Here is a tiny trained network, its code and every weight. The questions are about switching its units off for an input and a class, where a switched-off unit gives its printed mean instead of its output.

import numpy as np


def w(rows, s, z=0):
    codes = np.array(rows[::2]) - 128.0
    scale = np.full(codes.shape[1], s)
    scale[-1] = z or s
    return codes * scale


def f(y):
    return np.maximum(y, 0)


def log_softmax(a):
    a = a - a.max(-1, keepdims=True)
    return a - np.log(np.exp(a).sum(-1, keepdims=True))


def net(x, mask):
    res = np.array(x, float).reshape(1, 4) / 4 @ E
    y = f(res @ A[0][:, :-1].T + A[0][:, -1])
    res = res + np.where(mask, y, B[0][:, -1]) @ B[0][:, :-1]
    return log_softmax(res[-1] @ U[:, :-1].T + U[:, -1])


A, B = {}, {}
E = w([
[145,132,248,119,49,178,149,96,108],'x0',
[206,196,66,151,82,162,207,119,145],'x1',
[144,61,111,169,89,38,149,79,60],'x2',
[81,172,122,68,44,66,84,180,81],'x3',
],0.015)
A[0] = w([
[98,11,171,99,165,144,39,105,143,102],'N0',
[156,80,92,204,204,187,145,165,138,140],'N1',
[67,64,191,95,201,127,55,151,102,67],'N2',
[138,204,119,81,58,57,53,168,83,137],'N3',
[105,82,132,143,174,204,158,113,192,99],'N4',
[209,85,153,171,202,145,133,44,118,154],'N5',
[158,175,80,132,110,128,215,118,113,56],'N6',
[176,74,235,129,67,212,121,64,111,142],'N7',
[108,96,113,165,135,39,189,142,153,51],'N8',
[133,149,190,77,94,145,140,50,105,113],'N9',
[147,217,146,30,194,203,110,214,178,68],'N10',
[105,103,155,89,156,116,129,130,119,1],'N11',
[100,127,37,138,171,122,132,187,123,94],'N12',
[115,26,75,196,62,78,162,32,32,93],'N13',
[142,203,50,135,65,168,203,107,116,84],'N14',
[111,85,2,120,165,131,80,106,135,44],'N15',
[113,145,26,141,195,74,83,174,155,129],'N16',
[102,93,170,149,66,167,71,128,140,64],'N17',
[118,148,114,89,128,165,129,115,132,65],'N18',
[108,156,126,77,139,148,118,171,171,80],'N19',
[64,130,126,125,133,180,115,149,235,68],'N20',
[132,168,187,118,104,122,173,121,103,94],'N21',
[131,128,195,151,61,138,122,145,138,111],'N22',
[102,188,86,30,43,115,83,231,72,143],'N23',
[217,157,80,139,96,178,193,135,154,89],'N24',
],0.0099,0.0033)
B[0] = w([
[123,140,55,254,79,105,118,100,77,223],'N0',
[70,137,159,152,119,134,166,184,182,204],'N1',
[175,95,33,230,55,77,126,130,64,229],'N2',
[51,114,187,142,120,171,242,140,211,230],'N3',
[64,95,178,145,125,132,225,107,183,189],'N4',
[52,100,183,117,82,190,207,126,231,212],'N5',
[114,141,123,176,81,87,97,129,83,186],'N6',
[87,214,90,87,176,149,71,191,151,228],'N7',
[110,147,153,73,129,78,133,133,94,173],'N8',
[137,187,91,93,197,152,106,200,95,187],'N9',
[175,48,159,45,167,15,144,133,85,235],'N10',
[158,124,78,137,83,126,127,122,136,153],'N11',
[182,144,117,123,132,227,89,184,110,197],'N12',
[186,98,209,22,164,47,164,111,128,247],'N13',
[158,115,112,231,74,76,102,85,45,210],'N14',
[145,186,84,50,171,180,109,197,129,202],'N15',
[164,150,29,111,177,211,79,187,133,229],'N16',
[137,177,119,114,137,131,128,134,84,172],'N17',
[157,87,135,120,169,121,111,126,131,148],'N18',
[166,89,160,108,169,66,123,109,98,177],'N19',
[137,91,176,68,142,70,124,116,123,183],'N20',
[185,161,110,124,134,163,120,201,116,170],'N21',
[137,203,85,127,129,111,82,172,188,181],'N22',
[46,88,171,163,77,214,199,105,189,253],'N23',
[121,108,48,176,70,128,104,93,76,211],'N24',
],0.009,0.019)
U = w([
[77,104,164,178,92,165,200,125,232,249],'0',
[153,226,106,111,137,164,91,196,142,117],'1',
[149,111,106,254,68,88,117,100,77,108],'2',
[174,72,180,45,118,41,148,119,125,7],'3',
],0.013,0.002)

Each question gives the input, the list of numbers given to net, and the class t.
The units are the neurons (one row each of A and B). Each row of codes is followed by its name. A weight is (code - 128) times the scale printed after its matrix; where a second scale follows, it is the last column's (A, B and U).
mask holds one flag per neuron, in row order. A switched-off neuron (its flag False) gives its mean, the last column of its row in B, instead of its output. The means were averaged over made-up inputs and are rounded, as every weight is.
A unit's drop is (log p(t) with every unit on - log p(t) with that unit switched off) / (log p(t) with every unit on - log p(t) with every unit switched off).
The circuit of an input: a set's keep is (log p(t) with only the set's units on - log p(t) with every unit switched off) / (log p(t) with every unit on - log p(t) with every unit switched off). Starting from the 12 units with the biggest drops (on a tie, the unit counted first), units are removed one at a time, each time the one whose removal leaves the highest keep (on an exact tie, the one counted first), for as long as the keep stays at least 0.8.
units of the circuit, in order: the units of the circuit, biggest drop first
most important unit: the unit with the biggest drop
top k neurons: the k neurons with the biggest drops, biggest first
drop of u: that unit's drop, to one decimal
input [-3,6,7,3], class 3: top 2 neurons	(N13; N0)
input [-8,-6,1,-6], class 1: top 2 neurons	(N15; N16)
input [4,-2,-6,4], class 3: units of the circuit, in order	(N10)
input [-5,-6,-1,-5], class 2: top 2 neurons	(N2; N0)
input [-8,-2,-4,-6], class 1: top 3 neurons	(N16; N15; N23)
input [6,6,0,-3], class 1: top 2 neurons	(N7; N2)
input [-6,-3,-8,8], class 0: top 2 neurons	(N23; N3)
input [0,-3,7,-6], class 3: top 3 neurons	(N13; N23; N3)
input [2,5,-2,4], class 2: top 2 neurons	(N14; N5)
input [6,4,-6,-3], class 1: top 2 neurons	(N7; N13)
input [0,8,-8,3], class 2: top 3 neurons	(N14; N24; N13)
input [7,1,7,-2], class 1: top 3 neurons	(N7; N10; N9)
input [8,-3,-4,-7], class 1: top 4 neurons	(N7; N23; N9; N3)
input [2,-5,-8,4], class 3: most important unit	N10
input [-2,-7,8,-1], class 3: top 3 neurons	(N13; N14; N24)
input [-2,-3,-8,5], class 3: drop of N10	1.2
input [-2,-5,7,-1], class 3: drop of N13	5.7
input [-2,-5,2,-3], class 2: drop of N17	0.0
